Below are the code and all the weights of a small trained network. Each question names an input and a class and asks about switching units off, where a switched-off unit gives its printed mean instead of its output.

import numpy as np


def w(rows, s, z=0):
    codes = np.array(rows[::2]) - 128.0
    scale = np.full(codes.shape[1], s)
    scale[-1] = z or s
    return codes * scale


def f(y):
    return y / 2 * (1 + np.tanh(0.7978845608 * (y + 0.044715 * y**3)))


def log_softmax(a):
    a = a - a.max(-1, keepdims=True)
    return a - np.log(np.exp(a).sum(-1, keepdims=True))


def net(x, mask):
    res = np.array(x, float).reshape(1, 3) / 4 @ E
    y = f(res @ A[0][:, :-1].T + A[0][:, -1])
    res = res + np.where(mask, y, B[0][:, -1]) @ B[0][:, :-1]
    return log_softmax(res[-1] @ U[:, :-1].T + U[:, -1])


A, B = {}, {}
E = w([
[229,254,29,189,66,64,241,75],'x0',
[199,97,231,226,233,17,94,18],'x1',
[24,206,124,240,58,210,30,26],'x2',
],0.0049)
A[0] = w([
[211,69,129,48,187,65,209,211,117],'neuron 1',
[190,208,62,157,90,88,201,96,122],'neuron 2',
[202,218,49,166,83,88,214,98,116],'neuron 3',
[191,209,55,161,87,84,206,96,126],'neuron 4',
[193,213,63,161,83,88,206,99,116],'neuron 5',
[86,156,48,60,59,195,157,216,118],'neuron 6',
[187,109,206,188,217,41,116,51,112],'neuron 7',
[34,1,215,64,190,187,37,190,119],'neuron 8',
[209,70,129,43,188,61,210,208,117],'neuron 9',
[179,116,194,183,199,53,112,64,131],'neuron 10',
[38,211,128,240,46,195,25,8,120],'neuron 11',
[114,134,100,100,104,152,139,161,246],'neuron 12',
[192,214,56,158,84,87,206,94,116],'neuron 13',
[82,157,35,42,44,209,166,230,122],'neuron 14',
[87,156,53,57,55,199,161,216,120],'neuron 15',
[187,113,206,191,212,44,109,47,114],'neuron 16',
[88,154,53,62,58,196,158,216,119],'neuron 17',
],0.0049,0.011)
B[0] = w([
[62,173,67,136,209,212,166,163,169],'neuron 1',
[124,92,162,97,141,160,87,155,167],'neuron 2',
[116,74,168,96,154,174,81,160,173],'neuron 3',
[131,97,166,93,148,163,87,155,173],'neuron 4',
[113,73,163,97,145,174,80,159,167],'neuron 5',
[166,50,128,195,143,109,155,83,170],'neuron 6',
[158,60,117,193,142,119,158,87,169],'neuron 7',
[133,74,182,82,167,189,70,162,190],'neuron 8',
[56,174,65,137,218,212,167,165,169],'neuron 9',
[168,102,130,167,140,113,155,95,169],'neuron 10',
[67,192,58,129,254,230,185,168,195],'neuron 11',
[219,196,173,96,161,81,147,104,255],'neuron 12',
[114,71,166,97,151,180,80,160,168],'neuron 13',
[168,71,133,181,144,113,152,86,185],'neuron 14',
[162,71,130,182,138,113,150,90,172],'neuron 15',
[157,75,119,182,143,121,156,94,170],'neuron 16',
[166,60,127,187,143,110,152,85,170],'neuron 17',
],0.0088,0.0094)
U = w([
[166,85,129,189,122,99,159,44,110],'0',
[124,97,200,66,130,148,8,166,123],'1',
[79,198,26,131,159,166,175,153,124],'2',
[182,236,177,73,94,48,135,96,254],'3',
[89,127,75,125,77,95,80,139,63],'4',
[106,134,109,126,64,93,98,138,56],'5',
[66,122,96,128,70,85,106,149,68],'6',
[83,126,84,125,53,109,107,137,69],'7',
],0.014,0.0081)

Each question gives the input, the list of numbers given to net, and the class t.
The units are the neurons (one row each of A and B). Each row of codes is followed by its name. A weight is (code - 128) times the scale printed after its matrix; where a second scale follows, it is the last column's (A, B and U).
mask holds one flag per neuron, in row order. A switched-off neuron (its flag False) gives its mean, the last column of its row in B, instead of its output. The means were averaged over made-up inputs and are rounded, as every weight is.
A unit's drop is (log p(t) with every unit on - log p(t) with that unit switched off) / (log p(t) with every unit on - log p(t) with every unit switched off).
most important unit: the unit with the biggest drop
top k neurons: the k neurons with the biggest drops, biggest first
drop of u: that unit's drop, to one decimal
input [-3,-4,7], class 2: most important unit => neuron 11
input [3,-3,-2], class 3: top 3 neurons => [neuron 8; neuron 11; neuron 7]
input [1,6,-7], class 2: top 2 neurons => [neuron 9; neuron 1]
input [2,6,-8], class 2: top 2 neurons => [neuron 9; neuron 1]
input [6,2,-8], class 2: top 2 neurons => [neuron 9; neuron 1]
input [5,-6,-6], class 0: top 4 neurons => [neuron 14; neuron 6; neuron 11; neuron 17]
input [5,3,6], class 2: top 2 neurons => [neuron 11; neuron 8]
input [6,0,-6], class 1: top 2 neurons => [neuron 11; neuron 3]
input [0,-4,-8], class 2: drop of neuron 1 => 0.1
input [2,-4,-1], class 0: drop of neuron 16 => -0.1
input [0,6,8], class 2: drop of neuron 11 => 1.3
input [5,3,-7], class 2: drop of neuron 1 => 0.4
